Here is a tiny trained network, its code and every weight. The questions are about switching its units off for an input and a class, where a switched-off unit gives its printed mean instead of its output.

import numpy as np


def w(rows, s, z=0):
    codes = np.array(rows[::2]) - 128.0
    scale = np.full(codes.shape[1], s)
    scale[-1] = z or s
    return codes * scale


def norm(h):
    return h / np.sqrt((h * h).mean(-1, keepdims=True) + 1e-5)


def f(y):
    return np.maximum(y, 0)


def log_softmax(a):
    a = a - a.max(-1, keepdims=True)
    return a - np.log(np.exp(a).sum(-1, keepdims=True))


def net(x, mask):
    res = np.array(x, float).reshape(1, 8) / 4 @ E
    u = 0
    for l in range(4):
        y = f(norm(res) @ A[l][:, :-1].T + A[l][:, -1])
        res = res + np.where(mask[u : u + 4], y, B[l][:, -1]) @ B[l][:, :-1]
        u += 4
    return log_softmax(norm(res)[-1] @ U[:, :-1].T + U[:, -1])


A, B = {}, {}
E = w([
[134,127,125,124,135],'x0',
[31,136,156,51,183],'x1',
[129,128,126,130,128],'x2',
[123,131,129,131,122],'x3',
[127,129,129,128,125],'x4',
[151,154,76,41,29],'x5',
[130,129,127,127,127],'x6',
[107,251,51,154,159],'x7',
],0.011)
A[0] = w([
[25,157,164,87,154,6],'L0N1',
[115,98,157,19,143,44],'L0N2',
[168,13,253,143,163,75],'L0N3',
[102,135,203,92,101,141],'L0N4',
],0.011,0.0027)
B[0] = w([
[223,140,183,71,105,202],'L0N1',
[4,132,20,169,57,196],'L0N2',
[227,133,93,125,55,254],'L0N3',
[67,125,76,185,94,179],'L0N4',
],0.013,0.0083)
A[1] = w([
[69,51,155,2,120,73],'L1N1',
[112,206,175,101,180,250],'L1N2',
[97,178,98,67,105,195],'L1N3',
[155,4,143,127,79,133],'L1N4',
],0.01,0.0024)
B[1] = w([
[72,171,161,201,143,178],'L1N1',
[214,1,214,144,237,208],'L1N2',
[204,175,155,135,117,249],'L1N3',
[140,123,224,22,131,253],'L1N4',
],0.0096,0.0058)
A[2] = w([
[152,147,114,180,155,78],'L2N1',
[116,82,193,146,55,167],'L2N2',
[174,105,137,11,138,66],'L2N3',
[179,223,85,97,83,3],'L2N4',
],0.012,0.0043)
B[2] = w([
[3,108,100,149,84,164],'L2N1',
[134,236,129,68,130,254],'L2N2',
[13,127,53,98,144,227],'L2N3',
[209,47,201,74,102,251],'L2N4',
],0.011,0.0063)
A[3] = w([
[221,51,140,198,70,147],'L3N1',
[110,67,64,247,180,201],'L3N2',
[1,63,84,140,60,5],'L3N3',
[244,203,139,55,79,64],'L3N4',
],0.0093,0.0021)
B[3] = w([
[113,206,84,250,241,181],'L3N1',
[106,125,52,91,1,152],'L3N2',
[81,214,30,180,207,149],'L3N3',
[75,57,202,79,203,248],'L3N4',
],0.0097,0.013)
U = w([
[248,107,157,158,165,150],'0',
[136,107,149,42,118,4],'1',
[93,149,49,175,101,220],'2',
],0.018,0.0024)

Each question gives the input, the list of numbers given to net, and the class t.
The units are the neurons (one row each of A and B). Each row of codes is followed by its name. A weight is (code - 128) times the scale printed after its matrix; where a second scale follows, it is the last column's (A, B and U).
mask holds one flag per neuron, layer by layer. A switched-off neuron (its flag False) gives its mean, the last column of its row in B, instead of its output. The means were averaged over made-up inputs and are rounded, as every weight is.
A unit's drop is (log p(t) with every unit on - log p(t) with that unit switched off) / (log p(t) with every unit on - log p(t) with every unit switched off).
The circuit of an input: a set's keep is (log p(t) with only the set's units on - log p(t) with every unit switched off) / (log p(t) with every unit on - log p(t) with every unit switched off). Starting from the 12 units with the biggest drops (on a tie, the unit counted first), units are removed one at a time, each time the one whose removal leaves the highest keep (on an exact tie, the one counted first), for as long as the keep stays at least 0.8.
units of the circuit, in order: the units of the circuit, biggest drop first
unit that matters most: the unit with the biggest drop
k most important neurons: the k neurons with the biggest drops, biggest first
k most important neurons of layer l: the k neurons of layer l with the biggest drops, biggest first
input [8,5,-6,3,-4,4,-2,0], class 2: units of the circuit, in order	[L0N2]
input [6,-6,-4,-6,-6,2,2,0], class 1: units of the circuit, in order	[L0N3; L1N3]
input [3,-8,-7,6,-1,5,7,-7], class 1: 3 most important neurons of layer 1	[L1N4; L1N3; L1N2]
input [0,0,-4,-7,1,3,-1,3], class 0: units of the circuit, in order	[L2N4; L2N2; L3N1]
input [-2,-1,6,-1,-2,7,5,4], class 0: 2 most important neurons of layer 0	[L0N1; L0N2]
input [6,-3,5,-8,6,3,-1,1], class 0: units of the circuit, in order	[L3N1; L2N4]
input [1,6,8,2,4,5,5,-8], class 2: units of the circuit, in order	[L0N2; L3N3]
input [4,3,2,5,-4,-1,3,2], class 0: 2 most important neurons	[L1N2; L0N3]
input [-7,4,1,1,-3,4,1,-8], class 2: 2 most important neurons	[L0N2; L0N4]
input [-5,-1,7,1,-6,-3,-1,4], class 2: 2 most important neurons of layer 3	[L3N2; L3N4]
input [-4,1,1,-5,3,-3,8,7], class 0: 3 most important neurons	[L0N2; L0N4; L1N2]
input [6,-6,-5,-2,-3,8,-6,4], class 0: 3 most important neurons	[L1N4; L3N1; L2N2]
input [-5,-8,-8,-8,5,5,3,-4], class 1: 3 most important neurons	[L1N4; L2N3; L0N3]
input [2,0,4,0,1,-5,-4,5], class 2: 3 most important neurons of layer 2	[L2N4; L2N1; L2N2]
input [8,-4,-5,4,-7,-1,0,1], class 2: unit that matters most	L0N3
input [7,-1,-4,6,-4,-3,2,3], class 2: 3 most important neurons	[L0N1; L1N4; L3N2]
input [-8,-1,-3,-6,3,-6,-8,3], class 2: 2 most important neurons	[L3N2; L0N1]
input [-2,6,2,1,-5,-7,3,6], class 0: 2 most important neurons	[L1N2; L3N4]
input [6,-3,-6,-8,-3,6,0,5], class 0: 2 most important neurons	[L2N4; L1N4]
input [-1,-5,-7,1,7,3,-5,6], class 0: unit that matters most	L2N4
